Here is a tiny trained network, its code and every weight. The questions are about switching its units off for an input and a class, where a switched-off unit gives its printed mean instead of its output.

import numpy as np


def w(rows, s, z=0):
    codes = np.array(rows[::2]) - 128.0
    scale = np.full(codes.shape[1], s)
    scale[-1] = z or s
    return codes * scale


def norm(h):
    return h / np.sqrt((h * h).mean(-1, keepdims=True) + 1e-5)


def f(y):
    return np.maximum(y, 0)


def log_softmax(a):
    a = a - a.max(-1, keepdims=True)
    return a - np.log(np.exp(a).sum(-1, keepdims=True))


def net(x, mask):
    res = np.array(x, float).reshape(1, 7) / 4 @ E
    u = 0
    for l in range(4):
        y = f(norm(res) @ A[l][:, :-1].T + A[l][:, -1])
        res = res + np.where(mask[u : u + 3], y, B[l][:, -1]) @ B[l][:, :-1]
        u += 3
    return log_softmax(norm(res)[-1] @ U[:, :-1].T + U[:, -1])


A, B = {}, {}
E = w([
[115,121,113,123,128,117,125,126,133,96],'x0',
[142,125,129,154,157,121,116,128,122,140],'x1',
[153,141,148,134,129,155,139,130,120,136],'x2',
[183,130,128,169,140,112,129,134,141,117],'x3',
[81,77,178,195,47,117,115,44,83,99],'x4',
[62,208,117,222,88,171,92,180,117,106],'x5',
[166,124,68,131,91,103,185,188,2,155],'x6',
],0.0068)
A[0] = w([
[131,60,165,176,58,95,163,49,53,129,53],'L0N0',
[191,38,105,90,109,109,153,76,72,132,47],'L0N1',
[150,83,68,142,118,116,147,116,5,116,4],'L0N2',
],0.011,0.0025)
B[0] = w([
[157,94,2,142,196,218,41,92,112,113,255],'L0N0',
[83,153,166,153,156,74,230,106,145,113,223],'L0N1',
[176,169,176,77,32,87,116,175,95,141,226],'L0N2',
],0.0083,0.0091)
A[1] = w([
[79,154,101,239,68,138,153,196,76,124,14],'L1N0',
[105,51,165,200,37,140,133,143,94,164,7],'L1N1',
[147,184,88,53,195,98,164,255,140,155,72],'L1N2',
],0.011,0.0011)
B[1] = w([
[21,253,149,115,137,99,181,125,158,124,191],'L1N0',
[197,89,9,113,138,146,146,100,193,136,148],'L1N1',
[177,66,9,160,127,205,69,79,99,104,248],'L1N2',
],0.007,0.012)
A[2] = w([
[120,72,236,138,140,139,71,73,252,115,80],'L2N0',
[89,29,174,213,58,140,74,76,60,101,8],'L2N1',
[162,6,193,62,187,77,196,102,136,134,42],'L2N2',
],0.013,0.0013)
B[2] = w([
[164,34,200,86,114,93,102,207,62,121,254],'L2N0',
[182,142,1,119,138,179,144,160,166,131,194],'L2N1',
[36,227,153,179,109,133,190,16,177,162,217],'L2N2',
],0.0093,0.0084)
A[3] = w([
[32,235,177,211,120,109,93,203,162,120,3],'L3N0',
[125,56,237,96,74,98,69,198,113,158,101],'L3N1',
[130,158,139,141,24,52,218,209,2,194,141],'L3N2',
],0.013,0.0012)
B[3] = w([
[126,119,168,140,135,84,204,5,138,151,223],'L3N0',
[139,175,152,116,104,109,111,226,112,138,248],'L3N1',
[123,75,206,108,154,122,86,210,162,124,253],'L3N2',
],0.012,0.0077)
U = w([
[167,104,1,124,156,185,96,105,118,105,3],'0',
[146,116,186,86,123,102,99,220,116,124,211],'1',
[81,186,147,146,134,98,189,29,157,140,180],'2',
],0.0096,0.00049)

Each question gives the input, the list of numbers given to net, and the class t.
The units are the neurons (one row each of A and B). Each row of codes is followed by its name. A weight is (code - 128) times the scale printed after its matrix; where a second scale follows, it is the last column's (A, B and U).
mask holds one flag per neuron, layer by layer. A switched-off neuron (its flag False) gives its mean, the last column of its row in B, instead of its output. The means were averaged over made-up inputs and are rounded, as every weight is.
A unit's drop is (log p(t) with every unit on - log p(t) with that unit switched off) / (log p(t) with every unit on - log p(t) with every unit switched off).
The circuit of an input: a set's keep is (log p(t) with only the set's units on - log p(t) with every unit switched off) / (log p(t) with every unit on - log p(t) with every unit switched off). Starting from all 12 units, units are removed one at a time, each time the one whose removal leaves the highest keep (on an exact tie, the one counted first), for as long as the keep stays at least 0.8.
circuit, biggest first: the units of the circuit, biggest drop first
unit that matters most: the unit with the biggest drop
k most important neurons: the k neurons with the biggest drops, biggest first
top k neurons in layer l: the k neurons of layer l with the biggest drops, biggest first
drop of u: that unit's drop, to one decimal
input [6,0,-3,-6,7,8,4], class 2: unit that matters most : L1N0
input [-8,-4,0,-5,-5,5,-1], class 0: 3 most important neurons : [L1N2; L2N2; L0N1]
input [7,6,-7,-4,8,-8,-7], class 0: 4 most important neurons : [L0N0; L2N1; L3N0; L2N0]
input [-5,-2,-4,-8,4,6,3], class 2: 2 most important neurons : [L1N0; L1N2]
input [-6,-4,3,-6,4,-2,-8], class 1: 2 most important neurons : [L2N0; L1N2]
input [-2,8,-7,-8,-5,-7,-4], class 2: 2 most important neurons : [L2N2; L0N0]
input [-6,-7,-7,4,-2,8,5], class 2: 2 most important neurons : [L1N0; L3N0]
input [7,8,-2,5,5,8,4], class 2: 3 most important neurons : [L1N0; L3N0; L1N2]
input [-6,-4,1,3,-1,8,7], class 2: 4 most important neurons : [L1N0; L3N0; L2N0; L3N1]
input [-3,-3,1,-2,2,-7,-8], class 1: 2 most important neurons : [L2N0; L3N1]
input [-3,8,-8,-6,7,6,4], class 0: 3 most important neurons : [L0N0; L0N1; L2N2]
input [-1,6,-7,-5,1,-4,2], class 2: 3 most important neurons : [L0N1; L2N2; L2N0]
input [8,-5,1,-8,2,-4,-7], class 1: drop of L2N0 : 4.9
input [-1,0,7,-5,7,0,3], class 0: circuit, biggest first : [L0N0]
input [0,-3,-6,-2,5,-4,-8], class 1: drop of L2N0 : 3.3
input [-7,0,-5,6,1,6,0], class 2: drop of L2N2 : 0.0
input [8,3,-1,-1,0,-1,1], class 1: top 2 neurons in layer 0 : [L0N2; L0N1]
